Below is a small trained network, with its code and all its weights. Each question gives an input and a target symbol and asks what happens when units are switched off, that is, made to give their printed mean instead of their output.

import numpy as np


def w(rows, s, z=0):
    codes = np.array(rows[::2]) - 128.0
    scale = np.full(codes.shape[1], s)
    scale[-1] = z or s
    return codes * scale


def norm(h):
    return h / np.sqrt((h * h).mean(-1, keepdims=True) + 1e-5)


def f(y):
    return y / 2 * (1 + np.tanh(0.7978845608 * (y + 0.044715 * y**3)))


def softmax(a):
    e = np.exp(a - a.max(-1, keepdims=True))
    return e / e.sum(-1, keepdims=True)


def log_softmax(a):
    a = a - a.max(-1, keepdims=True)
    return a - np.log(np.exp(a).sum(-1, keepdims=True))


def net(x, mask):
    ids = ['αβγδεηθλμξπσφ'.index(c) for c in x.split()]
    T = len(ids)
    res = E[ids] + P[:T]
    u = 0
    for l in range(2):
        r = norm(res)
        for j in range(2):
            rows = slice(3 * j, 3 * j + 3)
            q, k, v = (r @ M[l][rows].T for M in (Q, K, V))
            z = softmax(np.where(np.tri(T) > 0, q @ k.T / 3**0.5, -1e9)) @ v
            o = O[l][rows]
            res = res + np.where(mask[u + j], z, o[:, -1]) @ o[:, :-1]
        u += 2
        y = f(norm(res) @ A[l][:, :-1].T + A[l][:, -1])
        res = res + np.where(mask[u : u + 12], y, B[l][:, -1]) @ B[l][:, :-1]
        u += 12
    return log_softmax(norm(res)[-1] @ U[:, :-1].T + U[:, -1])


Q, K, V, O, A, B = {}, {}, {}, {}, {}, {}
E = w([
[216,121,121,89],'α',
[111,81,198,117],'β',
[188,123,127,101],'γ',
[111,82,196,118],'δ',
[125,94,200,103],'ε',
[201,114,136,90],'η',
[158,110,171,93],'θ',
[125,180,156,196],'λ',
[230,92,149,87],'μ',
[103,209,119,95],'ξ',
[80,132,90,104],'π',
[251,90,146,78],'σ',
[98,217,114,92],'φ',
],0.011)
P = w([
[110,135,72,156],'0',
[140,134,98,132],'1',
[123,133,119,132],'2',
[126,159,214,62],'3',
[176,169,221,44],'4',
[254,166,200,29],'5',
],0.0077)
Q[0] = w([
[68,45,2,196],'0.h1',
[143,198,82,88],'0.h1',
[102,164,145,74],'0.h1',
[86,169,110,89],'0.h2',
[184,122,193,159],'0.h2',
[214,102,190,82],'0.h2',
],0.0096)
K[0] = w([
[194,100,107,254],'0.h1',
[116,64,202,116],'0.h1',
[51,54,62,99],'0.h1',
[177,88,162,227],'0.h2',
[89,225,87,86],'0.h2',
[112,180,243,132],'0.h2',
],0.0081)
V[0] = w([
[138,16,97,229],'0.h1',
[53,105,48,121],'0.h1',
[69,112,83,87],'0.h1',
[140,252,185,224],'0.h2',
[191,110,116,214],'0.h2',
[1,177,151,115],'0.h2',
],0.0078)
O[0] = w([
[159,33,159,200,2],'0.h1',
[241,127,38,118,24],'0.h1',
[204,185,1,113,106],'0.h1',
[188,210,202,232,97],'0.h2',
[192,75,186,210,85],'0.h2',
[140,203,67,128,66],'0.h2',
],0.0067,0.0046)
A[0] = w([
[103,170,161,123,109],'0.n1',
[117,34,156,105,151],'0.n2',
[153,91,134,76,150],'0.n3',
[201,136,165,140,25],'0.n4',
[135,105,1,142,165],'0.n5',
[177,158,133,249,4],'0.n6',
[230,122,233,145,15],'0.n7',
[178,85,87,185,46],'0.n8',
[165,171,187,173,139],'0.n9',
[97,133,194,117,114],'0.n10',
[219,132,72,177,163],'0.n11',
[95,158,186,158,105],'0.n12',
],0.0098,0.0029)
B[0] = w([
[212,99,124,163,190],'0.n1',
[96,207,80,147,254],'0.n2',
[108,197,80,151,208],'0.n3',
[93,87,136,134,121],'0.n4',
[76,125,212,200,135],'0.n5',
[42,114,106,42,134],'0.n6',
[55,99,191,199,179],'0.n7',
[119,61,31,135,108],'0.n8',
[128,133,167,150,179],'0.n9',
[124,139,82,216,237],'0.n10',
[3,134,87,170,126],'0.n11',
[176,145,134,215,182],'0.n12',
],0.0065,0.0043)
Q[1] = w([
[129,77,219,170],'1.h1',
[32,90,143,139],'1.h1',
[111,212,159,70],'1.h1',
[237,99,35,94],'1.h2',
[147,153,250,65],'1.h2',
[101,182,26,109],'1.h2',
],0.011)
K[1] = w([
[202,141,183,186],'1.h1',
[149,82,48,222],'1.h1',
[57,127,197,169],'1.h1',
[5,163,90,109],'1.h2',
[160,168,233,96],'1.h2',
[77,107,152,225],'1.h2',
],0.012)
V[1] = w([
[190,206,126,158],'1.h1',
[134,61,79,170],'1.h1',
[26,142,97,124],'1.h1',
[208,254,128,144],'1.h2',
[119,158,121,126],'1.h2',
[129,144,116,224],'1.h2',
],0.0095)
O[1] = w([
[79,120,146,185,63],'1.h1',
[161,206,91,124,97],'1.h1',
[114,138,110,38,255],'1.h1',
[26,254,80,149,99],'1.h2',
[105,157,131,121,146],'1.h2',
[171,151,15,149,113],'1.h2',
],0.0094,0.007)
A[1] = w([
[112,185,141,142,169],'1.n1',
[154,188,107,228,159],'1.n2',
[101,218,77,116,100],'1.n3',
[83,134,161,102,106],'1.n4',
[57,172,10,149,75],'1.n5',
[97,39,121,151,152],'1.n6',
[221,76,104,141,1],'1.n7',
[69,118,187,117,111],'1.n8',
[83,134,222,156,105],'1.n9',
[162,159,126,37,185],'1.n10',
[121,47,96,96,238],'1.n11',
[107,145,192,87,147],'1.n12',
],0.012,0.0042)
B[1] = w([
[120,121,148,76,176],'1.n1',
[37,143,177,136,178],'1.n2',
[177,121,151,122,178],'1.n3',
[117,82,82,119,161],'1.n4',
[236,144,166,90,152],'1.n5',
[125,250,196,95,135],'1.n6',
[69,76,74,171,141],'1.n7',
[156,114,74,98,164],'1.n8',
[196,73,118,135,175],'1.n9',
[117,101,113,179,255],'1.n10',
[103,211,165,183,197],'1.n11',
[124,82,74,123,200],'1.n12',
],0.011,0.0091)
U = w([
[159,90,97,151,179],'α',
[129,132,69,155,165],'β',
[144,105,99,154,136],'γ',
[130,125,80,150,147],'δ',
[33,112,75,121,124],'ε',
[187,74,146,118,97],'η',
[102,62,206,47,5],'θ',
[75,137,168,189,207],'λ',
[162,91,162,147,230],'μ',
[133,197,140,96,73],'ξ',
[252,161,124,96,78],'π',
[164,98,168,134,148],'σ',
[140,185,135,105,46],'φ',
],0.014,0.0029)

Each question gives the input, a string of symbols that net reads in full, and the target symbol t.
The units are the heads (3 rows each of Q, K, V and O) and the neurons (one row each of A and B). Each row of codes is followed by its name. A weight is (code - 128) times the scale printed after its matrix; where a second scale follows, it is the last column's (O, A, B and U).
mask holds one flag per unit, layer by layer, with each layer's heads first. A switched-off unit (its flag False) gives its mean, the last column of its rows in O or B, instead of its output. The means were averaged over made-up inputs and are rounded, as every weight is.
A unit's drop is (log p(t) with every unit on - log p(t) with that unit switched off) / (log p(t) with every unit on - log p(t) with every unit switched off).
The circuit of an input: a set's keep is (log p(t) with only the set's units on - log p(t) with every unit switched off) / (log p(t) with every unit on - log p(t) with every unit switched off). Starting from the 12 units with the biggest drops (on a tie, the unit counted first), units are removed one at a time, each time the one whose removal leaves the highest keep (on an exact tie, the one counted first), for as long as the keep stays at least 0.8.
units of the circuit, in order: the units of the circuit, biggest drop first
unit that matters most: the unit with the biggest drop
k most important neurons: the k neurons with the biggest drops, biggest first
top k neurons in layer l: the k neurons of layer l with the biggest drops, biggest first
heads that matter: for each layer, one digit per head in row order, 1 if its drop is at least 0.15 and else 0, layers parted by /
input λ π ε, target π: 3 most important neurons	[0.n11, 1.n5, 0.n5]
input π φ δ, target π: unit that matters most	1.n5
input ξ η β, target ξ: units of the circuit, in order	[1.h2, 1.n5]
input θ π λ ε π δ, target π: 2 most important neurons	[1.n3, 1.n2]
input λ λ δ δ, target λ: units of the circuit, in order	[0.h2, 1.h1]
input ε δ η, target ε: top 3 neurons in layer 0	[0.n2, 0.n12, 0.n10]
input ξ δ ε, target ξ: heads that matter	01 / 01
input ξ θ θ θ ε ξ, target θ: top 2 neurons in layer 1	[1.n9, 1.n1]
input π μ π θ θ, target π: heads that matter	11 / 00
input η ε φ θ λ ε, target λ: 2 most important neurons	[0.n7, 0.n2]
input ε λ ε λ θ μ, target λ: units of the circuit, in order	[0.h2, 1.h1, 1.h2]
input ξ θ λ δ, target λ: units of the circuit, in order	[0.h2, 1.h1]
input θ ε λ θ γ, target λ: top 3 neurons in layer 0	[0.n12, 0.n10, 0.n1]
input λ ε π α ξ, target π: units of the circuit, in order	[0.h1, 1.n3]
input θ λ λ θ θ λ, target λ: units of the circuit, in order	[1.h1]
input ε π β, target ε: 4 most important neurons	[0.n10, 0.n2, 0.n12, 0.n5]
input ε σ λ ε γ π, target π: heads that matter	00 / 01
input ε λ σ θ ξ η, target ξ: heads that matter	11 / 01
input π π λ, target π: heads that matter	00 / 00
input λ α α, target λ: units of the circuit, in order	[1.h1]
